Each row has a name. Each piece below is followed by the name of the row it came from, unless a question asks for something else. Each question is about the rows just above it.

93; 92; 158; 217; 168; 34; 123; 55; 168; 114; 103; 125; 174; 152; 158; 194; 67; 156; 149; 150; 121; 82; 115; 149; 129; 190; 125 : Z_896
123; 50; 106; 196; 99; 61; 132; 105; 199; 149; 117; 153; 181; 158; 89; 206; 164; 142; 161; 103; 104; 132; 111; 147; 173; 147; 123 : Z_795
113; 57; 116; 162; 88; 64; 143; 83; 183; 139; 142; 118; 170; 159; 90; 213; 105; 152; 158; 106; 96; 143; 148; 148; 131; 154; 125 : Z_947
122; 31; 103; 148; 52; 64; 157; 82; 203; 181; 161; 125; 178; 181; 51; 206; 161; 133; 132; 76; 77; 192; 176; 184; 153; 181; 108 : Z_323
112; 51; 126; 170; 99; 53; 157; 83; 186; 144; 134; 120; 166; 169; 100; 205; 122; 157; 146; 108; 86; 139; 126; 165; 152; 165; 120 : Z_146
109; 55; 119; 151; 92; 93; 160; 61; 158; 131; 129; 81; 181; 166; 93; 184; 80; 151; 146; 119; 84; 136; 173; 123; 130; 123; 164 : Z_149
173; 123; 129; 166; 105; 52; 161; 81; 191; 135; 131; 115; 164; 180; 100; 201; 129; 159; 142; 106; 86; 144; 113; 157; 164; 164; 132 : Z_560
206; 161; 115; 176; 94; 34; 139; 100; 204; 149; 149; 133; 156; 155; 92; 235; 126; 159; 161; 103; 95; 145; 128; 171; 138; 185; 98 : Z_599
93; 57; 158; 217; 168; 34; 123; 55; 168; 114; 103; 125; 157; 152; 158; 194; 67; 156; 149; 150; 121; 82; 115; 149; 129; 190; 125 : Z_332
117; 53; 125; 159; 88; 81; 156; 64; 165; 137; 133; 109; 179; 168; 98; 190; 93; 152; 150; 111; 91; 136; 155; 146; 135; 137; 139 : Z_419
130; 123; 173 is which row, read backwards? => Z_149
Which row holds 164; 206 read backwards? => Z_795

153; 78; 135; 117 : Z_949
124; 119; 151; 171 : Z_932
31; 48; 134; 104 : Z_368
36; 124; 161; 61 : Z_874
95; 151; 119; 171 : Z_980
207; 153; 77; 135 : Z_626
46; 159; 90; 156 : Z_480
Which row holds 171; 151; 119 read backwards? => Z_932
135; 77; 153 is which row, read backwards? => Z_626
Which row holds 156; 90; 159 read backwards? => Z_480
156; 90 is which row, read backwards? => Z_480
Which row holds 77; 153 read backwards? => Z_626

154; 82; 141; 92; 93; 185; 54; 133; 79; 142 -> Z_553
99; 104; 137; 118; 114; 139; 159; 134; 153; 120 -> Z_155
94; 135; 121; 141; 107; 123; 160; 140; 183; 125 -> Z_197
124; 86; 126; 93; 147; 135; 123; 128; 118; 112 -> Z_953
93; 170; 129; 172; 56; 83; 219; 124; 173; 114 -> Z_428
130; 135; 129; 172; 104; 103; 144; 149; 108; 132 -> Z_200
168; 123; 133; 120; 176; 174; 40; 121; 86; 170 -> Z_961
104; 99; 158; 136; 103; 152; 147; 126; 126; 133 -> Z_573
124; 86; 126; 93; 184; 135; 123; 128; 118; 112 -> Z_38
find: 93; 170; 129; 172; 56; 83; 219; 124; 173; 114 => Z_428
Which row holds 133; 126; 126; 147; 152 read backwards? => Z_573
Which row holds 99; 104; 137; 118; 114; 139; 159; 134; 153; 120? => Z_155

60; 138; 190; 77; 72; 226  Z_310
73; 170; 129; 203; 145; 199  Z_244
170; 73; 190; 77; 72; 226  Z_355
73; 170; 129; 203; 145; 199 is in which row? => Z_244
find: 170; 73; 190; 77; 72; 226 => Z_355
Which row holds 190; 73 read backwards? => Z_355
Which row holds this, read backwards? 199; 145; 203 => Z_244
Which row holds 138; 60 read backwards? => Z_310

116; 115; 171; 88; 190; 156; 137; 128 : Z_241
98; 119; 143; 90; 184; 140; 112; 120 : Z_997
60; 143; 133; 96; 166; 123; 102; 129 : Z_902
60; 143; 133; 114; 166; 123; 102; 129 : Z_954
107; 157; 47; 101; 133; 70; 35; 70 : Z_320
Which row holds 90; 143 read backwards? => Z_997
Which row holds 137; 156; 190; 88 read backwards? => Z_241

95; 154; 74; 72 = Z_92
95; 154; 74; 24 = Z_380
154; 75; 72; 106 = Z_150
Which row holds this, read backwards? 106; 72 => Z_150
24; 74 is which row, read backwards? => Z_380
Which row holds 72; 74; 154 read backwards? => Z_92
95; 154; 74; 72 is in which row? => Z_92

220; 81; 199; 45; 48; 48  Z_699
81; 199; 220; 45; 37; 42  Z_182
77; 206; 197; 43; 49; 49  Z_450
102; 212; 145; 39; 46; 47  Z_924
38; 182; 102; 212; 213; 209  Z_391
41; 44; 95; 217; 220; 213  Z_365
45; 120; 208; 43; 44; 51  Z_658
43; 46; 85; 209; 210; 217  Z_196
45; 208; 120; 214; 197; 207  Z_784
210; 34; 89; 199; 208; 209  Z_890
187; 203; 57; 212; 208; 212  Z_550
120; 208; 45 is which row, read backwards? => Z_784
Which row holds this, read backwards? 45; 199; 81; 220 => Z_699
39; 145; 212; 102 is which row, read backwards? => Z_924
Where do 81; 199; 220; 45; 37; 42 appear? => Z_182
42; 37; 45; 220 is which row, read backwards? => Z_182

